Below is a small trained network, with its code and all its weights. Each question gives an input and a target symbol and asks what happens when units are switched off, that is, made to give their printed mean instead of their output.

import numpy as np


def w(rows, s, z=0):
    codes = np.array(rows[::2]) - 128.0
    scale = np.full(codes.shape[1], s)
    scale[-1] = z or s
    return codes * scale


def softmax(a):
    e = np.exp(a - a.max(-1, keepdims=True))
    return e / e.sum(-1, keepdims=True)


def log_softmax(a):
    a = a - a.max(-1, keepdims=True)
    return a - np.log(np.exp(a).sum(-1, keepdims=True))


def net(x, mask):
    ids = ['αγδεζηλμπτφω'.index(c) for c in x.split()]
    T = len(ids)
    res = E[ids] + P[:T]
    u = 0
    for l in range(2):
        r = res
        for j in range(3):
            rows = slice(3 * j, 3 * j + 3)
            q, k, v = (r @ M[l][rows].T for M in (Q, K, V))
            z = softmax(np.where(np.tri(T) > 0, q @ k.T / 3**0.5, -1e9)) @ v
            o = O[l][rows]
            res = res + np.where(mask[u + j], z, o[:, -1]) @ o[:, :-1]
        u += 3
    return log_softmax(res[-1] @ U[:, :-1].T + U[:, -1])


Q, K, V, O = {}, {}, {}, {}
E = w([
[133,189,164],'α',
[65,186,223],'γ',
[143,183,215],'δ',
[136,113,163],'ε',
[150,120,141],'ζ',
[211,87,125],'η',
[236,63,197],'λ',
[112,27,107],'μ',
[72,85,54],'π',
[130,212,121],'τ',
[155,249,104],'φ',
[196,114,47],'ω',
],0.013)
P = w([
[31,133,185],'0',
[155,99,178],'1',
[195,88,151],'2',
[216,87,162],'3',
[227,83,153],'4',
[248,79,115],'5',
[221,69,144],'6',
[240,70,111],'7',
[245,80,90],'8',
[253,115,35],'9',
[239,119,62],'10',
[211,88,81],'11',
],0.0013)
Q[0] = w([
[27,62,112],'L0H0',
[140,15,79],'L0H0',
[107,17,73],'L0H0',
[116,53,11],'L0H1',
[26,211,173],'L0H1',
[16,168,128],'L0H1',
[202,29,127],'L0H2',
[246,87,172],'L0H2',
[231,102,179],'L0H2',
],0.011)
K[0] = w([
[37,122,157],'L0H0',
[28,116,57],'L0H0',
[5,109,87],'L0H0',
[236,106,118],'L0H1',
[62,107,217],'L0H1',
[111,92,231],'L0H1',
[175,198,114],'L0H2',
[222,189,175],'L0H2',
[205,177,181],'L0H2',
],0.013)
V[0] = w([
[123,255,161],'L0H0',
[118,237,122],'L0H0',
[153,228,188],'L0H0',
[165,135,54],'L0H1',
[50,227,189],'L0H1',
[99,194,78],'L0H1',
[69,82,123],'L0H2',
[180,184,143],'L0H2',
[134,115,197],'L0H2',
],0.0099)
O[0] = w([
[142,8,125,4],'L0H0',
[154,2,97,37],'L0H0',
[119,52,142,20],'L0H0',
[215,77,99,149],'L0H1',
[32,86,108,52],'L0H1',
[120,60,61,91],'L0H1',
[83,179,138,122],'L0H2',
[181,75,128,126],'L0H2',
[182,174,141,134],'L0H2',
],0.0093,0.0034)
Q[1] = w([
[106,121,153],'L1H0',
[114,91,125],'L1H0',
[128,74,81],'L1H0',
[74,146,66],'L1H1',
[159,155,155],'L1H1',
[70,153,113],'L1H1',
[107,73,148],'L1H2',
[158,115,249],'L1H2',
[172,159,160],'L1H2',
],0.012)
K[1] = w([
[73,164,107],'L1H0',
[90,116,179],'L1H0',
[109,101,209],'L1H0',
[3,148,172],'L1H1',
[156,201,48],'L1H1',
[86,162,170],'L1H1',
[62,119,131],'L1H2',
[114,63,224],'L1H2',
[255,54,180],'L1H2',
],0.0087)
V[1] = w([
[189,131,135],'L1H0',
[73,121,139],'L1H0',
[157,122,181],'L1H0',
[73,118,254],'L1H1',
[125,183,129],'L1H1',
[182,146,10],'L1H1',
[96,88,137],'L1H2',
[95,156,78],'L1H2',
[79,161,71],'L1H2',
],0.0083)
O[1] = w([
[159,45,78,199],'L1H0',
[112,197,192,57],'L1H0',
[180,72,151,150],'L1H0',
[27,55,235,113],'L1H1',
[88,85,63,233],'L1H1',
[210,207,2,160],'L1H1',
[129,183,84,17],'L1H2',
[63,73,57,41],'L1H2',
[34,71,48,3],'L1H2',
],0.0052,0.0039)
U = w([
[114,123,128,18],'α',
[55,146,42,75],'γ',
[109,76,101,105],'δ',
[75,111,174,162],'ε',
[124,99,140,154],'ζ',
[115,121,104,198],'η',
[174,91,217,67],'λ',
[120,253,189,41],'μ',
[140,157,147,244],'π',
[128,77,131,154],'τ',
[132,28,86,205],'φ',
[155,125,57,2],'ω',
],0.0067,0.0059)

Each question gives the input, a string of symbols that net reads in full, and the target symbol t.
The units are the heads (3 rows each of Q, K, V and O). Each row of codes is followed by its name. A weight is (code - 128) times the scale printed after its matrix; where a second scale follows, it is the last column's (O and U).
mask holds one flag per head, layer by layer. A switched-off head (its flag False) gives its mean, the last column of its rows in O, instead of its output. The means were averaged over made-up inputs and are rounded, as every weight is.
A unit's drop is (log p(t) with every unit on - log p(t) with that unit switched off) / (log p(t) with every unit on - log p(t) with every unit switched off).
The circuit of an input: a set's keep is (log p(t) with only the set's units on - log p(t) with every unit switched off) / (log p(t) with every unit on - log p(t) with every unit switched off). Starting from all 6 units, units are removed one at a time, each time the one whose removal leaves the highest keep (on an exact tie, the one counted first), for as long as the keep stays at least 0.8.
units of the circuit, in order: the units of the circuit, biggest drop first
unit that matters most: the unit with the biggest drop
which heads matter: for each layer, one digit per head in row order, 1 if its drop is at least 0.15 and else 0, layers parted by /
drop of u: that unit's drop, to one decimal
input φ π ζ, target φ: unit that matters most => L0H1
input λ δ φ φ ε, target φ: which heads matter => 110 / 000
input ζ λ π γ ζ μ, target μ: units of the circuit, in order => L0H0, L0H1
input γ π τ π φ π, target ε: units of the circuit, in order => L0H1, L1H1, L1H0
input λ μ λ, target μ: which heads matter => 100 / 000
input π ζ φ π γ π, target ε: which heads matter => 011 / 010
input ζ π γ δ, target ε: which heads matter => 010 / 110
input ε λ τ τ π φ ω μ, target ω: which heads matter => 011 / 010
input π ε ζ γ α, target ε: units of the circuit, in order => L0H1, L1H1
input π δ ω τ γ η, target ω: units of the circuit, in order => L1H1, L0H1
input δ λ ε, target λ: units of the circuit, in order => L1H1, L0H0, L1H2
input δ λ π γ μ ω λ γ λ δ ω λ, target ω: which heads matter => 010 / 110
input γ ε ζ π λ ε φ γ μ μ φ, target ε: which heads matter => 010 / 010
input ε η ζ φ μ π δ α φ μ λ, target φ: units of the circuit, in order => L0H1, L0H2
input π φ ε π α, target φ: unit that matters most => L0H0
input τ ζ ζ ω α φ ω π ζ, target ω: which heads matter => 010 / 010
input π π δ π ω ζ, target ω: units of the circuit, in order => L1H1, L0H1, L0H2
input π λ μ ζ π ω, target ω: units of the circuit, in order => L0H1, L1H1
input π δ π λ μ ε, target μ: which heads matter => 100 / 001
input φ π ζ ζ π φ, target φ: which heads matter => 100 / 001
input π π π δ π ζ μ ζ ε, target μ: unit that matters most => L0H0
input α φ π, target γ: units of the circuit, in order => L1H2, L0H2, L0H0, L0H1
input π δ ε ω η, target ω: drop of L0H0 => 0.1
input ζ γ ζ γ λ, target λ: drop of L0H1 => 0.0
input ε η ζ ζ ε μ μ, target μ: drop of L1H0 => -0.1
input π μ φ φ, target φ: drop of L1H2 => 0.1
input ε φ δ η, target φ: units of the circuit, in order => L0H0
